Below are the code and all the weights of a small trained network. Each question names an input and a class and asks about switching units off, where a switched-off unit gives its printed mean instead of its output.

import numpy as np


def w(rows, s, z=0):
    codes = np.array(rows[::2]) - 128.0
    scale = np.full(codes.shape[1], s)
    scale[-1] = z or s
    return codes * scale


def f(y):
    return y / 2 * (1 + np.tanh(0.7978845608 * (y + 0.044715 * y**3)))


def log_softmax(a):
    a = a - a.max(-1, keepdims=True)
    return a - np.log(np.exp(a).sum(-1, keepdims=True))


def net(x, mask):
    res = np.array(x, float).reshape(1, 7) / 4 @ E
    y = f(res @ A[0][:, :-1].T + A[0][:, -1])
    res = res + np.where(mask, y, B[0][:, -1]) @ B[0][:, :-1]
    return log_softmax(res[-1] @ U[:, :-1].T + U[:, -1])


A, B = {}, {}
E = w([
[157,64,47,162],'x0',
[203,102,171,3],'x1',
[202,184,61,155],'x2',
[98,26,65,85],'x3',
[76,157,154,67],'x4',
[104,127,169,135],'x5',
[222,84,176,121],'x6',
],0.0041)
A[0] = w([
[25,121,217,109,214],'N1',
[5,48,68,206,147],'N2',
[248,6,216,107,166],'N3',
[85,98,8,29,174],'N4',
[203,181,105,229,132],'N5',
[65,172,173,117,254],'N6',
],0.013,0.004)
B[0] = w([
[56,138,225,112,229],'N1',
[169,26,223,209,253],'N2',
[213,99,141,9,254],'N3',
[225,104,142,70,229],'N4',
[189,253,156,194,226],'N5',
[104,204,235,81,219],'N6',
],0.022,0.0059)
U = w([
[145,209,94,202,114],'0',
[141,57,173,181,87],'1',
[4,75,38,151,56],'2',
[27,177,169,104,243],'3',
[23,64,2,144,56],'4',
[157,97,103,125,3],'5',
[188,107,102,28,204],'6',
],0.0053,0.0036)

Each question gives the input, the list of numbers given to net, and the class t.
The units are the neurons (one row each of A and B). Each row of codes is followed by its name. A weight is (code - 128) times the scale printed after its matrix; where a second scale follows, it is the last column's (A, B and U).
mask holds one flag per neuron, in row order. A switched-off neuron (its flag False) gives its mean, the last column of its row in B, instead of its output. The means were averaged over made-up inputs and are rounded, as every weight is.
A unit's drop is (log p(t) with every unit on - log p(t) with that unit switched off) / (log p(t) with every unit on - log p(t) with every unit switched off).
The circuit of an input: a set's keep is (log p(t) with only the set's units on - log p(t) with every unit switched off) / (log p(t) with every unit on - log p(t) with every unit switched off). Starting from all 6 units, units are removed one at a time, each time the one whose removal leaves the highest keep (on an exact tie, the one counted first), for as long as the keep stays at least 0.8.
circuit, biggest first: the units of the circuit, biggest drop first
k most important neurons: the k neurons with the biggest drops, biggest first
drop of u: that unit's drop, to one decimal
input [0,-4,6,-4,6,2,-1], class 0: circuit, biggest first -> (N5 N3)
input [8,-4,8,-7,3,-3,8], class 0: circuit, biggest first -> (N5)
input [-4,-1,-4,0,-8,8,1], class 3: 4 most important neurons -> (N4 N1 N2 N6)
input [-4,4,7,-1,-3,7,-4], class 0: circuit, biggest first -> (N3 N1)
input [-1,3,-1,-5,6,-7,1], class 3: circuit, biggest first -> (N4 N3 N2)
input [1,-4,4,8,7,-2,-2], class 1: 2 most important neurons -> (N2 N3)
input [-6,2,2,-4,-6,4,0], class 0: 3 most important neurons -> (N1 N5 N3)
input [3,3,-5,2,-3,0,-7], class 1: 2 most important neurons -> (N2 N3)
input [-1,-1,5,-7,-1,6,8], class 0: 2 most important neurons -> (N5 N4)
input [8,-4,7,-3,-3,3,-5], class 0: drop of N1 -> 0.0
input [-1,-3,2,-4,-6,-8,3], class 0: drop of N5 -> 0.2
input [6,-5,0,8,7,-4,-2], class 1: drop of N2 -> 1.9
input [-5,1,-5,-2,0,-2,2], class 3: drop of N4 -> 0.1
input [4,-8,-1,6,4,6,-3], class 1: circuit, biggest first -> (N2)
